Below are the code and all the weights of a small trained network. Each question names an input and a target symbol and asks about switching units off, where a switched-off unit gives its printed mean instead of its output.

import numpy as np


def w(rows, s, z=0):
    codes = np.array(rows[::2]) - 128.0
    scale = np.full(codes.shape[1], s)
    scale[-1] = z or s
    return codes * scale


def f(y):
    return np.maximum(y, 0)


def softmax(a):
    e = np.exp(a - a.max(-1, keepdims=True))
    return e / e.sum(-1, keepdims=True)


def log_softmax(a):
    a = a - a.max(-1, keepdims=True)
    return a - np.log(np.exp(a).sum(-1, keepdims=True))


def net(x, mask):
    ids = ['βεζλμσφψω'.index(c) for c in x.split()]
    T = len(ids)
    res = E[ids] + P[:T]
    r = res
    for j in range(3):
        rows = slice(4 * j, 4 * j + 4)
        q, k, v = (r @ M[0][rows].T for M in (Q, K, V))
        z = softmax(np.where(np.tri(T) > 0, q @ k.T / 4**0.5, -1e9)) @ v
        o = O[0][rows]
        res = res + np.where(mask[j], z, o[:, -1]) @ o[:, :-1]
    y = f(res @ A[0][:, :-1].T + A[0][:, -1])
    res = res + np.where(mask[3:7], y, B[0][:, -1]) @ B[0][:, :-1]
    return log_softmax(res[-1] @ U[:, :-1].T + U[:, -1])


Q, K, V, O, A, B = {}, {}, {}, {}, {}, {}
E = w([
[130,89,89,104,89],'β',
[99,171,136,19,54],'ε',
[57,213,148,119,80],'ζ',
[111,6,82,157,93],'λ',
[11,92,170,159,114],'μ',
[141,148,95,129,102],'σ',
[80,90,142,162,151],'φ',
[166,90,208,158,128],'ψ',
[17,132,108,142,28],'ω',
],0.018)
P = w([
[208,173,141,221,43],'0',
[139,7,155,105,41],'1',
[139,168,98,155,138],'2',
[131,153,107,161,151],'3',
[132,11,167,102,36],'4',
[101,185,79,163,173],'5',
],0.013)
Q[0] = w([
[117,93,60,149,131],'head 0',
[100,111,115,165,180],'head 0',
[121,179,152,101,182],'head 0',
[99,105,136,82,87],'head 0',
[163,94,70,52,91],'head 1',
[46,145,43,154,135],'head 1',
[76,114,147,197,56],'head 1',
[105,145,196,105,67],'head 1',
[146,138,95,47,221],'head 2',
[87,75,128,9,103],'head 2',
[177,192,99,186,44],'head 2',
[206,83,205,93,109],'head 2',
],0.013)
K[0] = w([
[134,82,56,162,120],'head 0',
[154,106,124,117,221],'head 0',
[54,97,209,108,192],'head 0',
[223,91,127,210,52],'head 0',
[182,139,95,192,55],'head 1',
[83,115,67,134,104],'head 1',
[56,170,133,188,139],'head 1',
[36,217,236,206,67],'head 1',
[107,81,143,15,121],'head 2',
[128,113,135,194,5],'head 2',
[156,148,77,107,163],'head 2',
[215,133,220,157,92],'head 2',
],0.012)
V[0] = w([
[72,80,188,133,131],'head 0',
[99,140,142,103,199],'head 0',
[123,137,164,59,137],'head 0',
[110,81,118,94,129],'head 0',
[171,131,254,123,65],'head 1',
[62,93,150,67,156],'head 1',
[166,89,71,123,127],'head 1',
[179,97,92,125,162],'head 1',
[97,17,148,110,101],'head 2',
[52,106,118,4,87],'head 2',
[171,219,66,129,228],'head 2',
[21,147,209,147,121],'head 2',
],0.0098)
O[0] = w([
[110,151,173,110,163,123],'head 0',
[162,102,122,107,118,1],'head 0',
[121,100,173,103,98,56],'head 0',
[90,122,140,91,90,77],'head 0',
[132,130,144,72,134,215],'head 1',
[185,137,88,158,127,51],'head 1',
[102,99,111,135,109,70],'head 1',
[108,102,122,125,133,24],'head 1',
[67,106,82,95,99,63],'head 2',
[91,140,123,106,55,47],'head 2',
[244,131,176,133,121,60],'head 2',
[49,110,193,112,141,201],'head 2',
],0.011,0.008)
A[0] = w([
[152,52,232,149,71,198],'neuron 0',
[36,131,138,139,53,49],'neuron 1',
[119,1,125,163,136,94],'neuron 2',
[152,128,229,132,146,4],'neuron 3',
],0.0089,0.0036)
B[0] = w([
[189,132,115,117,172,188],'neuron 0',
[196,79,137,104,98,255],'neuron 1',
[111,253,131,128,87,176],'neuron 2',
[130,58,131,119,99,208],'neuron 3',
],0.014,0.0099)
U = w([
[130,62,47,90,143,239],'β',
[132,130,149,3,108,61],'ε',
[120,213,250,104,92,99],'ζ',
[110,168,106,117,62,125],'λ',
[60,16,182,160,107,91],'μ',
[246,163,89,93,144,199],'σ',
[49,152,123,83,239,237],'φ',
[210,12,177,74,200,97],'ψ',
[194,47,163,160,13,3],'ω',
],0.0063,0.0049)

Each question gives the input, a string of symbols that net reads in full, and the target symbol t.
The units are the heads (4 rows each of Q, K, V and O) and the neurons (one row each of A and B). Each row of codes is followed by its name. A weight is (code - 128) times the scale printed after its matrix; where a second scale follows, it is the last column's (O, A, B and U).
mask holds one flag per unit, heads first, then neurons. A switched-off unit (its flag False) gives its mean, the last column of its rows in O or B, instead of its output. The means were averaged over made-up inputs and are rounded, as every weight is.
A unit's drop is (log p(t) with every unit on - log p(t) with that unit switched off) / (log p(t) with every unit on - log p(t) with every unit switched off).
The circuit of an input: a set's keep is (log p(t) with only the set's units on - log p(t) with every unit switched off) / (log p(t) with every unit on - log p(t) with every unit switched off). Starting from all 7 units, units are removed one at a time, each time the one whose removal leaves the highest keep (on an exact tie, the one counted first), for as long as the keep stays at least 0.8.
circuit, biggest first: the units of the circuit, biggest drop first
top k neurons: the k neurons with the biggest drops, biggest first
which heads matter: for each layer, one digit per head in row order, 1 if its drop is at least 0.15 and else 0, layers parted by /
drop when u is switched off: that unit's drop, to one decimal
input μ μ σ σ ψ, target ε: circuit, biggest first	head 2; neuron 2; neuron 1
input ζ ζ ψ λ μ, target ψ: circuit, biggest first	neuron 0; head 2
input ε ω φ ε μ, target ω: circuit, biggest first	neuron 1; head 2
input μ φ σ φ β, target ε: circuit, biggest first	head 2; neuron 2; neuron 1; head 0
input ψ ζ ζ ζ σ, target φ: circuit, biggest first	head 2; neuron 1; neuron 3
input β ψ ζ ζ φ, target λ: circuit, biggest first	neuron 2; head 2
input λ β σ ε μ, target β: circuit, biggest first	head 2
input μ σ σ ζ μ, target ε: circuit, biggest first	neuron 1; neuron 2; head 2; neuron 0
input ψ ω ζ ψ λ, target φ: top 2 neurons	neuron 1; neuron 2
input ψ ψ σ ζ β, target φ: which heads matter	001
input σ ω ζ ζ λ ψ, target ψ: which heads matter	101
input ζ ζ ζ ζ ζ, target ψ: circuit, biggest first	head 2; neuron 0; neuron 2
input ζ σ ψ σ ζ μ, target μ: top 3 neurons	neuron 1; neuron 0; neuron 2
input φ ζ σ ω ψ, target ζ: circuit, biggest first	neuron 2
input φ μ μ σ μ, target ζ: which heads matter	000
input ψ ω ζ ζ ζ, target φ: circuit, biggest first	head 2; neuron 1; head 0
input β ε σ ζ ω ε, target ε: circuit, biggest first	neuron 1; head 2
input σ ε β φ ψ, target σ: top 2 neurons	neuron 2; neuron 0
input μ ζ β ε ψ, target ε: top 2 neurons	neuron 2; neuron 1
input λ μ ψ ψ σ, target β: top neuron	neuron 1
input λ ζ ζ ψ ζ, target β: top 2 neurons	neuron 1; neuron 2
input μ φ ψ β σ, target ε: top 2 neurons	neuron 1; neuron 3
input ζ λ ζ ζ ε, target ψ: top 3 neurons	neuron 0; neuron 2; neuron 3
input σ ψ σ ψ σ, target σ: top 2 neurons	neuron 3; neuron 2
input ω φ ζ ζ ζ λ, target λ: drop when neuron 2 is switched off	0.8
input ζ λ σ ζ σ, target ψ: drop when head 2 is switched off	0.6
input σ μ ζ φ ζ, target σ: drop when head 1 is switched off	0.1
input ψ ψ ε ζ σ, target φ: drop when head 0 is switched off	0.0
input ζ σ ζ ψ ζ, target ψ: top neuron	neuron 0
